Facts:
toko θ dosus,pegra,zatostos
breskifir θ stugrol
dostir θ drebripar,liskul
gibi θ sirem,troruflek,pubrir
triflakluk θ zavi,flufe,troruflek,drufun
bave θ klebrel,pegra,trevin,rikipluk
trinutrim θ lefis
vuvuplos θ grazir,plitrom
pugrar θ pogrum,vepum,doli,plitrom
bima θ tabedres
flekim θ stidrus,treborum
viri θ rodrek,sonor,stugrol,minu
plaskun θ stidrus,gibiplis,lefis,drida
trufum θ rafas
mipo θ zavi,folal,gibiplis,sonor
zivim θ flozi,fliki
toros θ noto,zapogram,lomosker
soban θ fedubel
skilu θ mimuk,skeklor
brekam θ mazak,klebrel,sonor,vigra,baflis
tutrar θ pegra,zatostos,nepli,tratrevo,vonem
statik θ supu,lomosker
paklil θ baze,pligem,trevin
bigre θ trobre,nogik
skege θ supu,skegen,skunun
todo θ boluk
zuge θ klebrel,rikipluk
plogil θ skastul,zavi,klebrel,kapi
feklo θ treborum,luris
stufelak θ dridrol
sokek θ skeklor,plinel,troruflek
sarak θ klesar
brodak θ liskul
zisa θ lefis,luris
bita θ skizubrar
noran θ mazak
makler θ rodrek,rikipluk
skete θ vetras,lobridun,vepum
fletran θ givi,gaskiver
vonadril θ rikipluk
puflem θ sonor,supu,pliskulos
drestofle θ drebripar
seplel θ negen
mitu θ rodrek,skegen
nodrik θ stoza,salen,braseskim,tratrevo
zogriden θ rodrek,traska,bruzu,grazir
saplol θ drafu,natra,grazir,luris,vibik,zoplusem,pubrir
ruflar θ pliklo
revar θ gusus
banar θ peten,supu,drebripar,pligem
voplon θ sirastas,zoplusem,tratrevo
grulel θ drida,rafas
tutras θ zapogram
mekuplur θ baze
kotre θ vetras,bimar,tratrevo
breskifir ψ: botrem,plitrom
sirem ψ: driri,zoplusem
boluk ψ: gibiplis,zoplusem
mopa ψ: grevur
trinutrim ψ: pliklo
labru ψ: trufum
plitrom ψ: driri,fletran
grestasik ψ: grazir
gusus ψ: vetras,zoplusem
dridrol ψ: supu
skegen ψ: banar
pliskulos ψ: viri,fletran
bima ψ: zoplusem
flekim ψ: kilu,ligru
kluskel ψ: stuli
gibiplis ψ: zesok,driri
tratrevo ψ: grazir
viri ψ: labru,drida
doli ψ: vibik
minu ψ: vibik
mipo ψ: skilu,brutek
klebrel ψ: mimuk
driri ψ: minu
zoplusem ψ: tutrar,skilu
drafu ψ: fladuban
bruzu ψ: zoplusem
tebas ψ: fletran
flufe ψ: brodak
skeklor ψ: tropiflo,pliklo
skilu ψ: tutrar
zesok ψ: plunem,skilu
botrem ψ: graga
kloklus ψ: gibi,kluskel
salen ψ: skege,zoplusem
stuli ψ: trefla
fladuban ψ: traska,saplol
statik ψ: tutrar
mimuk ψ: banar,graga
tabedres ψ: gibiplis
bita ψ: vibik
troruflek ψ: fladuban,tebas
natra ψ: tinenu
bimar ψ: natra,salen
sizu ψ: peten,tutrar,bima
noran ψ: vibik
nepli ψ: fletran
brutek ψ: dosus,bima
fletran ψ: skegen
vonadril ψ: botrem
plinel ψ: trefla
tinenu ψ: trufum
negen ψ: tebas
rafas ψ: seplel,revar
drufun ψ: triflakluk
pegra ψ: flutor
goba ψ: traska,brutek
dosus ψ: graga,zoplusem
ruflar ψ: kluskel,breskifir
stoza ψ: skegen
banar ψ: plunem
trobre ψ: zesok,bima
kapi ψ: minu
voplon ψ: gibiplis,zoplusem
pliklo ψ: tinenu
tutras ψ: zatostos
mekuplur ψ: skegen
kiska ψ: tabedres,vibik
graga ψ: skilu
baflis ψ: mimuk,skilu
gridrotis ψ: bima
kotre ψ: dosus,trobre

Known rows:
pliskulos: [5 -6 5 16 -3 0 9 -19 -12 -4 6 3 -2 -2 -3 16 1 -17 5 -9 9 -4 1 -4 -1 -2 5 5 -3 2 -3 -13 5 -9 -8 -7 27 1 0 -31 4 5 3 -10 9]
grazir: [-3 -10 -2 -2 -14 1 1 2 6 -8 14 -11 -4 1 7 11 11 -19 -13 4 7 -9 1 0 -5 -10 -10 0 -9 7 -9 3 -4 -2 -4 -1 -18 -8 6 11 1 0 4 -2 11]
skunun: [-3 -6 -3 3 -4 1 -4 -10 2 0 5 -3 -1 -2 10 2 -3 -9 -9 2 6 -2 0 -2 -16 2 -6 -3 -16 3 -4 -5 3 -8 -7 -2 -4 -5 -9 -5 1 -1 -4 -4 9]
brodak: [5 -2 -1 -10 -4 16 4 22 -3 -4 -8 18 34 2 -18 -4 14 21 7 8 -8 -15 -7 -14 12 15 -20 1 9 5 42 11 3 -5 0 9 -7 15 -2 20 -3 -1 6 33 10]
puflem: [-23 4 10 -15 12 13 -19 -8 4 11 22 23 16 -16 -4 -15 -26 6 5 -8 -10 10 1 -5 4 39 14 25 -19 3 37 -2 20 -13 19 -18 14 5 -13 -4 -26 -21 -8 -13 -12]
bimar: [3 -8 2 7 -4 -8 1 -8 2 -5 -9 -9 -6 -5 5 3 12 -1 -2 -11 1 -2 -8 6 -6 -12 -3 1 -1 1 -20 -2 -4 3 -12 1 4 -2 3 -5 3 7 -2 -1 0]
pogrum: [0 -8 -6 2 -5 -1 1 -6 1 -2 1 -6 -3 0 10 1 1 -8 -7 4 6 -4 0 1 -13 -4 -5 -8 -10 5 -7 0 1 -1 -8 0 -7 -7 -9 -1 6 1 -2 1 10]
skastul: [3 -2 -7 2 0 -4 1 -8 -1 0 -3 -2 -5 2 9 -3 -5 -3 -6 5 7 -1 2 0 -14 1 -2 -9 -10 1 -8 -2 2 -1 -9 0 -4 -8 -13 -8 5 0 -5 -1 7]
zavi: [-1 1 -7 1 4 -4 -1 -12 0 2 -3 -1 -7 -3 11 -8 -12 -1 -3 3 5 6 4 3 -14 6 5 -9 -13 0 -6 -3 6 1 -5 -4 3 -10 -15 -12 3 -3 -7 -7 4]
kapi: [0 0 6 12 9 -3 -5 -16 -2 7 -7 1 -7 3 -6 -3 6 -2 0 -5 4 0 -2 1 -13 -12 -1 -8 3 -7 -18 -10 2 -6 -5 1 8 -4 -3 -8 4 9 7 -6 5]
botrem: [5 10 -4 9 -14 5 -11 -2 16 8 -17 -14 0 -5 16 13 -5 -3 -8 0 -14 4 -17 -6 -17 -1 -14 -15 1 6 -22 2 -11 2 0 0 14 5 6 7 3 20 7 -20 -21]
goba: [4 1 -1 9 -3 -3 -2 -7 0 -2 -6 -4 -6 1 4 6 5 -5 -4 -7 2 1 -6 1 -10 -7 -4 -2 -1 1 -16 -5 -3 -4 -9 -1 5 1 4 -5 1 11 -2 -5 0]
fedubel: [0 -6 -5 2 -4 -1 0 -6 2 -2 1 -6 -5 0 10 0 -1 -6 -6 5 5 -2 1 -1 -12 -3 -4 -8 -10 4 -6 0 1 -2 -9 0 -6 -7 -9 -3 5 -1 -2 0 9]
lomosker: [-5 -6 -2 4 1 2 -7 -15 0 2 3 0 0 -6 12 -5 -8 -5 -5 -1 2 2 -3 -1 -17 8 0 -2 -18 4 0 -5 9 -7 -8 -5 3 -3 -13 -10 -1 -2 -6 -5 6]
gusus: [-2 -18 23 5 0 1 5 -7 -1 9 -8 -23 -1 -1 9 9 -3 6 -3 -2 5 15 -6 -4 -3 -11 2 7 -8 -9 -20 -17 -13 0 -11 11 1 7 3 -7 6 5 -10 11 -9]
sokek: [-10 0 -5 -13 7 -3 -1 10 2 0 2 3 3 -13 0 -18 -4 11 7 3 -15 0 7 10 20 10 17 6 5 2 24 16 10 14 16 1 0 -3 -3 4 -1 -17 1 5 -8]
zatostos: [6 -9 -9 1 -1 -7 5 -6 0 -1 -7 -9 -7 -3 9 -4 4 -4 -4 3 1 -8 1 3 -12 -6 -1 -8 -5 5 -6 6 2 8 -9 5 -9 -10 -11 -2 13 -2 -2 3 6]
pugrar: [-7 -4 -1 -14 -1 1 1 17 3 -5 11 0 6 -8 -4 -8 6 1 3 4 -10 -8 7 6 22 3 5 10 6 5 23 17 3 11 16 2 -12 -1 5 17 -2 -15 6 8 -4]
toros: [-15 0 1 -11 8 2 -7 2 2 3 9 11 9 -15 0 -18 -11 11 7 -2 -14 4 3 3 13 20 15 11 -3 3 29 10 15 5 15 -5 7 2 -8 1 -9 -18 -3 1 -8]
tabedres: [-4 -10 17 6 0 -1 2 -11 -1 5 -7 -11 -2 -3 0 5 7 2 -2 -5 4 4 -5 0 -3 -14 -3 1 -2 -7 -20 -12 -4 -5 -8 8 7 -1 2 -9 1 6 1 1 0]
vibik: [-15 -5 7 10 16 2 -16 -19 4 14 2 1 -8 5 -11 -16 14 -10 -7 11 5 -6 4 0 -22 -22 -4 -21 5 -11 -15 -3 8 -15 1 8 -13 -11 -7 11 5 6 25 -3 16]

Rows:
No name comes twice in this set of rows, the named rows included.
[-1 -23 27 3 0 -2 8 -7 1 9 -11 -28 -1 -4 10 10 -1 8 -4 -3 6 15 -6 -2 -1 -14 1 10 -7 -11 -24 -16 -15 2 -12 16 -1 7 4 -7 6 3 -12 14 -12] | salen
[1 6 -3 6 -9 -16 -5 -1 2 -24 -11 5 -8 3 1 -1 25 5 -2 -31 5 0 -13 14 -5 -8 -13 6 0 2 -32 -5 -2 -2 -18 -12 6 0 12 -4 -16 13 -15 -6 9] | natra
[48 37 -2 -42 27 -12 15 18 -10 17 -21 40 2 36 -40 0 -35 15 6 1 15 -6 25 -8 12 23 -3 2 18 -11 4 4 -15 15 18 2 -15 -23 -26 9 -5 -17 -4 -4 -31] | zuge
[-6 -26 30 -12 6 -5 11 15 1 7 -10 -26 3 -18 -4 -4 12 21 12 -6 -18 2 -2 11 39 -18 20 28 18 -7 9 9 -12 29 13 24 -5 8 14 12 9 -14 -1 26 -27] | voplon
[4 -4 1 -9 -2 25 1 19 -3 0 -12 28 48 2 -22 -5 14 29 8 7 -8 -16 -15 -23 5 25 -27 4 4 6 53 7 4 -13 -7 10 -1 25 -8 19 -7 2 3 41 13] | drestofle
[-11 -15 40 -12 8 4 6 15 1 14 -7 -20 10 -6 -3 2 -9 30 9 -4 -5 25 -3 -2 30 -2 16 29 6 -17 2 -12 -16 10 10 20 -2 19 15 6 -5 -8 -15 24 -31] | bima
[13 -1 -8 -1 2 -5 5 -7 -3 2 -10 1 -2 6 3 -2 -6 0 -5 3 7 -4 2 -2 -15 1 -7 -12 -7 1 -9 -1 -2 2 -11 3 -6 -11 -17 -7 6 0 -4 2 5] | trevin
[3 -7 14 -13 -14 6 -3 1 7 -2 33 1 -3 12 -5 29 2 -39 -22 -2 18 -14 8 -10 -10 -6 -17 18 -16 11 -14 -5 -12 -13 6 -10 -31 -12 8 22 -12 -6 5 -18 1] | rodrek
[14 -10 3 17 -5 -4 19 -17 -16 -5 2 -3 -6 -1 -6 18 8 -19 8 -6 8 -12 4 -1 6 -13 5 3 6 3 -3 -5 0 1 -11 1 25 -2 3 -30 15 6 9 -3 10] | nepli
[10 -12 -5 4 -10 12 5 1 -3 -3 -13 5 21 7 -2 6 15 6 -5 9 5 -14 -11 -15 -18 3 -28 -11 -7 6 11 -2 -2 -11 -22 9 -8 8 -9 6 5 12 1 25 21] | liskul
[46 40 5 -34 13 -6 11 23 -1 13 -22 33 6 31 -42 16 -21 11 4 -7 7 -10 14 -9 17 14 -14 6 29 -8 -7 2 -23 11 21 2 -7 -14 -6 20 -10 -3 5 -12 -40] | vonadril
[-15 5 -5 -13 -9 5 6 30 3 -12 18 -3 3 -2 -3 -3 10 3 1 13 -4 -2 11 7 31 -4 2 1 13 0 19 15 0 8 19 1 -16 2 19 22 -6 -11 6 7 6] | saplol
[16 4 -11 26 3 0 -12 -5 1 3 -3 -3 -14 11 9 11 -5 -14 1 -2 -6 7 -16 -6 -19 -6 9 -3 2 6 -4 1 -11 -4 -5 -8 -1 20 15 0 15 23 -5 -7 -9] | zesok
[-11 -4 4 -16 -8 5 1 23 4 -7 21 -1 6 -6 -7 2 11 -6 -2 4 -8 -11 9 4 26 -2 1 13 8 7 22 16 0 9 21 0 -19 -1 14 27 -8 -15 9 5 -3] | vuvuplos
[5 -1 -11 4 -7 2 -2 -4 3 1 -1 -6 -4 0 12 3 -5 -8 -7 7 3 -1 -2 -4 -16 0 -6 -12 -8 5 -5 2 0 -1 -7 -1 -4 -3 -7 0 6 4 0 -5 3] | plunem

Now the same elements, written a new way:
Known rows:
liskul: [16 33 -9 -6 -9 0 11 -19 1 42 12 -4 -3 -14 1 31 -12 12 -5 28 -19 -13 24 -8 1 0 -32 -27]
flozi: [13 38 -2 -5 -16 4 20 -3 1 40 -15 19 6 -12 -28 35 -27 16 -3 32 -22 11 21 -6 -10 -13 -21 -2]
vuvuplos: [-6 44 -14 -9 4 -14 -9 -20 -26 31 -50 -14 19 -11 -27 22 10 15 3 26 -26 23 15 3 0 -1 21 48]
stugrol: [2 30 25 -6 -3 -1 36 0 -7 39 -4 17 12 -7 -23 25 11 16 20 26 -18 3 19 4 6 -15 -25 1]
stufelak: [7 43 -14 -6 -13 -5 14 -12 6 28 -29 7 14 -14 -18 35 -29 15 -9 31 -24 16 17 -9 -11 -20 5 10]
lobridun: [3 25 -14 -18 0 -1 -10 -14 -24 42 -33 2 7 -13 -49 34 8 14 2 21 -23 16 24 5 -10 8 -18 30]
nogik: [13 38 -4 -4 -16 3 16 -3 1 39 -18 20 6 -14 -30 34 -22 16 -5 32 -21 10 21 -8 -12 -12 -22 1]
rikipluk: [4 3 33 -14 3 9 34 -1 10 40 3 19 10 -11 -29 34 11 16 20 13 -15 -3 22 5 0 -14 -31 -12]
gaskiver: [14 40 -5 -4 -15 4 17 -3 1 39 -17 20 8 -13 -30 34 -24 16 -3 31 -22 11 21 -8 -11 -14 -23 1]
zesok: [12 19 -4 -6 -17 -9 7 4 2 32 4 -1 10 -13 -32 34 -9 13 3 53 -23 21 24 -22 -11 -12 10 2]
folal: [7 11 32 6 -4 12 34 -15 -2 33 -15 11 20 -13 -18 30 0 16 22 22 -17 1 14 2 6 -19 -8 -11]
makler: [-5 32 14 -15 5 -12 23 -12 6 22 -21 -5 25 -11 -11 27 2 15 11 20 -21 6 14 5 1 -27 14 14]
revar: [8 43 -7 -5 -14 -5 10 -13 5 28 -29 4 13 -14 -19 34 -28 15 -8 33 -24 15 18 -8 -12 -19 5 10]
bima: [9 38 13 2 -20 -16 -8 -17 29 25 17 -20 18 -17 -44 35 -24 16 -12 34 -22 22 20 7 -16 -23 21 9]
triflakluk: [3 20 25 7 5 1 8 -33 30 25 -47 -11 29 -22 -3 27 -16 20 5 28 -27 11 6 -6 6 -21 48 5]
driri: [9 32 -11 -6 -23 1 16 -15 13 39 4 -3 7 -16 -31 32 -18 18 -4 32 -20 15 20 -10 -10 -12 25 9]
nodrik: [0 12 -26 -22 4 -3 -16 -38 0 19 -44 -18 21 -19 -24 42 -13 13 -4 9 -23 16 20 0 -17 -7 20 32]
bigre: [7 47 -15 -7 -14 -8 10 -12 7 24 -29 5 16 -15 -12 34 -33 16 -12 30 -24 17 15 -9 -13 -22 9 14]
vibik: [0 24 -6 1 -19 11 -13 -34 -43 48 -40 5 11 -24 -40 29 22 15 17 8 -24 14 15 -1 10 12 11 12]
sonor: [6 14 35 0 -4 11 41 1 -2 41 5 18 12 -9 -22 29 11 15 24 20 -16 -5 18 4 11 -17 -28 -18]
tropiflo: [10 39 -7 -5 -12 0 12 -11 -1 34 -24 9 10 -15 -24 35 -24 16 -6 28 -23 11 18 -7 -9 -13 -9 5]

Rows:
No name comes twice in this set of rows, the named rows included.
[0 51 -9 -11 -1 -23 15 -24 5 22 -5 -20 15 -11 14 22 -4 13 -4 29 -22 1 14 -4 8 -21 14 -2] | skege
[1 17 -1 -18 5 -10 11 -10 5 31 31 -20 16 -12 6 40 -29 14 -5 22 -17 8 16 -13 2 -20 30 -17] | mekuplur
[-2 48 2 -11 3 -19 18 -13 -1 25 -18 -11 20 -9 -2 21 6 14 4 27 -22 7 14 0 7 -22 15 13] | mitu
[-8 44 -4 -10 5 -18 5 -18 -18 25 -41 -13 24 -11 -14 21 12 15 4 24 -24 17 11 4 4 -16 30 33] | zogriden
[14 16 8 -9 -17 -13 0 11 -9 28 10 2 13 -13 -36 37 -7 11 6 51 -25 25 25 -28 -8 -12 0 -6] | graga
[0 -7 -11 -20 8 7 -10 -8 -27 43 6 -9 13 -14 -43 49 -17 14 1 11 -16 19 23 -5 -6 4 1 11] | stoza
[12 31 -9 -9 -4 -5 15 -22 9 37 16 -9 0 -13 8 27 -6 12 -1 29 -19 -13 24 -7 4 -4 -21 -26] | peten
[5 25 -8 -17 0 -11 11 -29 23 18 -2 -20 18 -16 10 33 -17 14 -4 20 -20 -3 18 -6 -4 -23 15 -8] | paklil
[1 32 23 -12 10 -11 17 20 -43 49 46 -2 11 -3 -11 31 -4 13 9 26 -17 9 16 -16 19 -10 -9 -24] | skegen
[0 15 28 -6 3 -2 24 -22 30 16 -29 -6 31 -16 -4 31 -15 19 9 20 -22 10 11 -1 1 -34 36 4] | plogil
[10 26 -6 -5 -15 3 24 2 5 45 7 5 6 -13 -37 36 -23 17 -5 42 -18 14 22 -11 -9 -11 2 7] | negen
[-7 46 -24 -16 1 -19 -16 -18 -22 28 -55 -12 20 -12 -29 26 1 15 -5 27 -27 27 15 2 -6 -5 23 48] | pugrar
[2 35 -10 -12 0 -4 -6 -6 -30 46 -38 6 9 -11 -47 29 12 14 4 25 -23 17 21 5 -5 8 -18 33] | pogrum

